Each row has a class, written after it.
[  3 -32 -35  28 -15  21  29 -32 -16  37  15  41  19 -11   2 -36   1 -15
  -9  -2 -10  24  36  35  -9   8 -23 -20 -15 -18  32  12  -3  -7   5  -2
  13 -14] : q_765
[  0  21  47 -35  -5 -30  36  20 -29  36  47  35 -19  17 -12 -19  30 -25
 -26 -17 -11 -14 -12 -28 -14 -19 -17  -3  15  44  18   0 -27 -13 -20 -27
  -9 -35] : q_570
[ 13 -59  -9 -17  12  17  32  68   5  -6 -24  53 -28  15  -8 -20  16 -27
   7 -11  26  22  82  -7 -20  -6  14  24  40  19 -40 114  -3 -61  -7  13
 -11  -9] : q_184
[ 32  10  15   4 -18  21 -16 -15   5   5  25  48  30  11  -5 -19   4 -14
   7 -12   8  -1   9 -12   7   9  -9  -2 -32 -16 -13  29   4 -16 -16 -10
   2   4] : q_184
[ 13 -14   8 -30  13   6 -10 -36  16  17  36 -20   5 -13  21  14  53  21
  -7 -40 -42 -12 -10  39  -9 -12  41  16  21 -21  49  40 -54 -34 -35  53
 -19 -40] : q_114
[  4   8 -24  16 -39 -13 -22 -21 -10  11 -12  -2  23  11  -6   5   4  15
  -7  17  21  23 -17   7  10   7  -2  -2 -12 -21   5  18  -3   8  31 -14
  -8 -16] : q_114
[ -6 -27 -10  24  26  35   5  32  49 -21   6  -2 -30 -22  -4 -25  22 -22
  -8  13 -33 -15  15  42  26 -11 -55   6  -3 -10 -11 -41  -2 -43 -43 -27
  32   1] : q_765
[ -9 -36  14   8   8   1  -3  23  -6  22   1  11  -9  -2   5 -16  19   2
   5 -25  -9  -4 -15  27  11  -8  13   1  21   6  -5 -10   4  -4   2   3
  -6   5] : q_453
[  0  -9  11  -4 -27 -33  13  -7  -9   2  -9  16   7  -1   3   6   9 -10
 -11  -9  20   6 -25 -19  16   8   3  -9  -9   4   6 -24   2   5  -5   4
 -10   9] : q_645
[ -2   2   0  -5  -9  -4   5  11   0   1 -21  36   8  -5   9   0 -25  -5
 -17  19  14   5  -5  17  -5  -2  -5  -5 -12  -2   3 -13 -18  17 -22  -4
   3  -6] : q_647
[-16 -19 -42   3  -4  -1   3  -5  15   5  29  -6  -6  -7 -14 -10  10  -5
   8   0   0  -4  17  11  -3 -22 -61 -15   1   0 -33 -22   0 -12  -7  -3
  10  10] : q_765
[-13   4  42  13   3  -8  -5  16  12 -46 -18   9   3 -22   2  -3  -8  13
 -28  25   2  15 -31 -19  -8  29  36  -6   7  13  13  14 -11  -9  -4  -9
 -26 -47] : q_645
[ -8 -22  -5  13  16   3 -13  19  33 -13  28 -32 -27 -24  21  12  33 -30
   6 -17 -27  -6  13  36   9 -12 -13 -31  16  -8 -13 -23  -1 -11 -13  14
  22  39] : q_570
[  5  -7  -9 -14 -10 -10  -4  -1  25  -1 -22   9 -15 -20   3   8   4  -1
 -12 -11  -7   0  18  -8 -13   5 -25  -7 -27  -2 -24  30 -16   3   4   3
  15   5] : q_184
[  0 -11  23  -6   9  25  16  44  20 -11 -20  26 -22  -6  -3 -10   0 -37
   6 -13 -15   5  24  53   2   4 -15   1 -15   3 -29   8 -11 -20 -26   6
  14  10] : q_645
[ 15  -5   0  10  31   4 -17  21  28   7  -8  27   6  -2  27  -6 -12 -17
  10 -10   2  12  26  57   8  -7  47 -15  -6   0   8  11 -25  35 -12 -25
  -2  -2] : q_453
[ -2  28 -45  15  22 -15  -5  26  11 -17 -17 -37  21   4   9  17 -61   0
  17   1  15 -23  17  -1  -3 -26  12  -7 -19 -21 -18   1 -37  57  27 -66
   7  -7] : q_647
[-10  21  -7  -1  -6  -9  11  10  13  45 -30 -17 -10  -7   5  31  -6 -24
 -11 -20  -1  -1   6  28  -1  16  -6 -22 -17 -28   2   4 -23  30  23  -6
  -7   8] : q_114
[  1 -26  -3  12  -1  -4  15 -16  10 -16  -3 -16  10 -21  11  -1  14  18
  -8 -22  -4   2  18 -31  -7  14  28 -16  16 -14  27  32 -20 -11   8   1
 -16 -18] : q_645
[  7 -13 -16 -21   0  -6   4  -8  -4  18   0  13 -20 -16   0  -3  20   0
  26 -12   0  13   3  21 -10 -13 -36  -3 -27   8  -3  17  -4  -4  -7   1
   3  18] : q_453
[-31   1  47  56  10  11 -62   8  40  57 -27   4  29  52 -12 -68   5  14
  -9 -33 -29  -2  78  84  -6 -15  67 -23  23  39 -28   6  22 -15  11  29
  29  16] : q_765
[ 50  38  26 -81 -30  -2  30  -6  -8 -17  12  91  28   4   6   5 -11   5
 -15  12  41  -7  55 -62 -21  -9  39   5  21 -20  12  36 -66  20 -52   2
  32 -36] : q_381
[  6 -24 -18  14  11  -9  -6  17  19 -33 -17 -17  46 -24  15 -11  -6  17
 -29  12   6  -2  38 -47  -2  -5  54 -32  19 -13   2 -22  -3  23  22  19
  32 -17] : q_570
[ 12 -24  21  48 -34   8   8  -8   1   3  -2  52 -14   6  27   0 -17 -21
  -3 -46  16  17   0  54   5  20  -7 -14 -14 -15  10  28   4 -12 -31  12
 -14  23] : q_645
[ 14  28 -22 -36  17 -11  18  17  23 -43 -18 -16   0   5   2 -13 -19  26
  33  -3   7 -32  11 -21 -19 -21 -51  15  -4 -17 -34  57 -22  -5 -28  -4
 -21  -5] : q_647
[-10   9  18   1 -10  -4  -2   0   3   9  -7 -24   7   5  -9   9   2   7
  -6   2  -2  -7 -38  -3  13 -11  -9  -4   9 -18 -16 -20  -2 -18   4  17
 -17   7] : q_114
[ 11   0 -33   8   8   8  27  -8   6  31 -15   0  16 -19  21  -5  -6  21
   4   4  -9 -11  23   5  -6 -18   3 -25   3 -22   7 -25 -25  31   6 -11
   1 -13] : q_647
[ 27  22  29 -27 -20   3  -1 -16  -5  12 -21  43  13   0   2 -10   7   5
  13   4  22  13 -13  -4   7  -7   3 -12 -20 -12   0  26  -8   2 -11 -22
  -5   5] : q_453
[  2 -10 -13   8 -10 -32  45  26   5  21 -44  -3  10 -14  34  32 -24 -17
   2 -34   9  -8  19  -2  -8 -11  21   0 -24 -31 -16  -8  -1  27  26  30
  10  16] : q_381
[-22 -16  22  26  31   7  34   4  40 -67  56 -15  54 -10   3  -9 -86 -34
 -40  86 -28  19  -1 -36  23   0  21  34  69 -12   5 -59 -69   4 -16  -9
 -36  20] : q_453
[ -1 -45 -72  56   7 -30  20   0 -14 -19 107  35  58 -62  10  -3   8 -40
  27   4  16  47  66 -14 -83  35  56 -28  -2 -20  46  70 -32 -73 -12  38
  24 -28] : q_765
[ -6  26  19  -1   5   1  -6   3 -10 -15  24 -24  -1   9  -5   2 -14  -5
  -1  -7 -14 -10 -25   2   5 -11   3 -23  14   8   1  -3  12   4  13   3
 -10   5] : q_570
[ -1 -17 -13  -5  17  -7   7  -8  -2  16   0 -13   8 -19   2  -3  19  12
  -7  -4  -9   3  10  -4 -11  -2  15  -8   7 -13  27  11 -32  -4   3   9
  -2 -24] : q_114
[-19  -9  -7 -16  -4 -27  16   2 -17  13   7  -1  11  -2   4 -19   0  18
   7  -6 -11 -16 -18 -18 -18   6 -24   3  17   2  -8  -7 -16  10  -5  20
 -14   1] : q_647
[  7  22  -3  -8   5   5 -23  -2  20 -13 -13 -10  -3  12   0  11  -4   5
  23 -27   0  -3  32  28  -1  -5   9   3 -25  -7  -1  58  -4   0   8 -20
   2   1] : q_381
[ 20   9 -18  14  10  16 -11 -16  23  19  10   3   0  10   8  -1   3  -7
  19 -25  -6   0  31  40   5  -3  -6  -1 -17 -11 -14  56  -9  11  14 -23
 -23   4] : q_184
[-10 -17   8  36 -34 -18 -15  31  21 -43  -8 -15  -2  13  14  11 -28  18
 -10 -10 -13   5 -35 -23  15  11  32 -19  40  13 -34 -22  13 -32   4  29
  -8   9] : q_645
[  6  10 -28 -24  27 -10  15  14  14 -15  20  -8   1 -10  13  28 -17 -17
  17  -4 -10  -5  16  23   2   0  10  27  -5  -8   3   7 -42  23  -4 -15
  -9  -9] : q_381
[-15 -24 -32   4   9 -28  10  30  16 -26   9  -8   6 -32  -1  10   6 -11
 -10  25 -21  19  36   0 -11   5  45 -12  25   5  13  -2 -31 -18  25  -3
  32 -17] : q_381
[  0  -8 -30  10   7 -30 -16  39  40 -42 -33  -5  -6 -21  17  22 -18 -21
 -17   3  -2  13   7  33   9   7  39 -33 -21   5   0  -5 -29  32  12 -35
  18 -26] : q_645
[ 11  -9   2  -8 -10  13   3  15   6 -13   0  12   4  -1   3  12   4 -31
  16 -31  25   0  24  -2   1   0   6 -28 -14 -26 -16  33 -10   3  -2 -23
   3   7] : q_645
[ 15 -14  14  29 -12   7 -22  -8   8  14  -3  16  -2  -4  17  19  17  10
  -3 -29  15  -4 -26  10  19  10  25  12  -2 -14  -5  15  16 -19  -6   8
 -20   6] : q_184
[ -5  -4 -10  -7  -3  -4  -4 -14  35   2 -32 -33  -3 -22  -1  -3  26  66
  -1 -29 -27 -21  28  -5 -11 -11  -7  -5  11  -6 -19  17  -9 -14  18  24
   5 -12] : q_381
[ 11  -9 -26 -18  -9  -6  -4 -34   6 -23  18 -18  52   8  -6   2  -6   5
   8  14  -6  11   1 -50  25 -15  10 -16 -17  -2  10 -29  19 -11  13  12
  -3  14] : q_381
[-31 -16  43 -48  -9   0  24 -47  12 -48  -7 -36 -34 -20  -3   1   8  32
 -52 -16 -14 -25 -20 -88  -6  44 -60  10  34 -19  45  56 -50  29  -6 -24
 -49 -29] : q_645
[ 10  15   2 -14   4   5   5  27   6 -23  15  11 -21   0 -11  -9   6 -20
   9  15  -3   9  20  13  -4  -3 -36   9  -2  21 -18  19  -3 -32 -26  -4
  15  16] : q_570
[  3 -22 -15  24  18   9  80  62   3 -18  20  40   6 -15   1 -18 -26 -97
  -5  42 -36  32  -5  38  26  34 -20  -1 -12  -5  11 -40  -7 -25  -6 -18
 -13   2] : q_645
[ -6  -2 -16  14  26   0 -33  20  11 -31   5  -6  -1 -11 -27  -4   0  -2
  -2 -17  19 -12   6  42  -1  -1  -2 -14 -11 -19  14  36 -15 -16 -10 -21
  10 -17] : q_114
[  0   9  -1  27   1  -2 -24 -11   3   5 -14 -22  -2  15   1  12  -5   3
  16 -12  29  13   2  14  -4 -10   4  -9 -19 -14   6  52   5  -8  12 -15
 -24   6] : q_114
[-22 -32 -32  29   1 -16  -7   5   7  27  23 -26  24   1  -2  -2   7  -3
   4 -25 -12   0  33  16 -10 -17  40   4  21   2 -10  -3 -17 -29  17  11
  20   2] : q_765
[  4   5  25 -14  -5   3   9   2  -9  -2  13 -10  -7 -11   1  -9  33   9
 -10  -3 -13 -19 -16 -15   8 -18 -14  -5  20  -5  -4 -20  -1  -7  -4   4
  12  -3] : q_570
[ -6  42  24 -10 -30  -4  -5 -23  20 -21 -53 -41  16   3  -4  33 -30   6
 -27  26   6   1 -18 -18  35   3  27   1   1 -27  -5  -6 -40  44  42 -58
  -8   1] : q_645
[ 15  20   6 -15 -10 -22 -18  -7   4 -37  12  -2  25  13  -4  11 -18   2
 -13  -8  21 -11 -16   2  18 -30  23 -11  12  -2  -6   2 -12  -3 -15   5
   1  11] : q_570
[ -4 -17 -14   2   0  10  -3   0   6   5  12   4 -11   1 -16 -15   9 -19
   4   2 -17  16   6  35   1  -8 -49 -11 -17  -2  -4   7 -13 -31 -14  -3
   7  12] : q_114
[ 10  35  -4   2 -14  -5 -10   4   3   9 -21 -10   1  18 -14   3 -33  15
  42 -15   9   5   4  20  -4 -38  -9  -7 -13  -1 -54  42 -14  -9  25 -40
  -6  30] : q_453
[ -3   4 -15   3   1  -7   8  -3  11  -1 -10  -6 -23 -10   1  -3 -15   6
   1   0 -17   6 -13  12  -4  12 -53 -15 -12  -7  -2   0 -15  -3 -12   5
  -6  11] : q_114
[ 14  -5  -4  -2  -9  23  12   3   9   6  -2 -34  18   1  29   5 -27  54
  -1   5 -71 -13  -9 -66  19   3  21  48  16   4 -15 -78 -23   0   4  18
  28 -12] : q_381
[ -4 -34 -11   3 -14   1  28  29 -19  43 -25  16 -28 -14   9  -3  23  -1
  14 -15  -1  11  16  23  -9  -7  -1  -1  19  -4 -12  10   9   0  27  19
  13  13] : q_453
[-23 -13  10 -16  -8  -3  22  19 -18  29   9   2 -12   2  11   7  -2 -12
   5  -8  -9  -9 -19  -3 -15  -9 -19  -2  17   4 -20 -24  -7   4  -8  27
 -12  13] : q_647
[ -9 -19   3   0  12 -12   6  -5   4   2  -3  -3  10  -9  13 -10   2  22
  -4 -12 -19  -1  20  -8  -5  15  28   5  18   5  18   0 -13  11   8  20
  -3  -8] : q_381
[ -9 -25  25 -21   4  -1   4  -6  -9  13 -10 -15 -22 -19  14  -4  58  20
   8 -24 -15  -9 -33 -42  10  33  -3 -10  12   4  12 -12   7   4  -1   0
 -21 -10] : q_645
[-13   9  28 -24  -6   4  39  36  48  -7 -27  25 -16 -23  10  -7 -18 -42
 -31  50 -53  28   1  -2   3  50 -50  -1 -21  26 -29 -66 -22   9 -29  25
   4  15] : q_645
[ 15  37  -6  23  15  18   5  13  33 -88 -20 -18  14 -19 -22  -4 -35  19
  13  27  -4  -5 -47  25  29  21 -22  11 -14 -24 -14  29   0 -41  -7 -31
 -42 -18] : q_645
[-12 -14 -30   7  20 -15  28  26  10 -11  12  13 -17 -26   9 -13  -9 -23
   9  -5 -11 -13   8  40 -19   6 -57 -11  -9 -14   1   1 -22   6 -26   1
   0  11] : q_647
[  9 -22 -41 -11   4  -2  -5   3  -2  17  28  -4   4  -3   7  20   8 -18
  18 -32   7 -15  24   0   2 -11   6 -14   5 -17 -26   8  -6  31  23   6
   6  15] : q_184
[ 16  32 -14   0 -37  -8  20  17  16   5   1  28 -14  10  -1  18 -45 -40
  -7  37 -10  31   5  14   4  -6 -41 -21 -20   1 -22 -36 -23 -20 -22   6
  31  35] : q_114
[-16 -27 -22  -6   5 -16  10 -16  -4   5   4  10 -11 -21   7 -17  14  -9
   2  -4   4  -1  -3  16  -7  -4 -40 -28  -8  -7   2 -20  11  13 -12  21
  11   9] : q_765
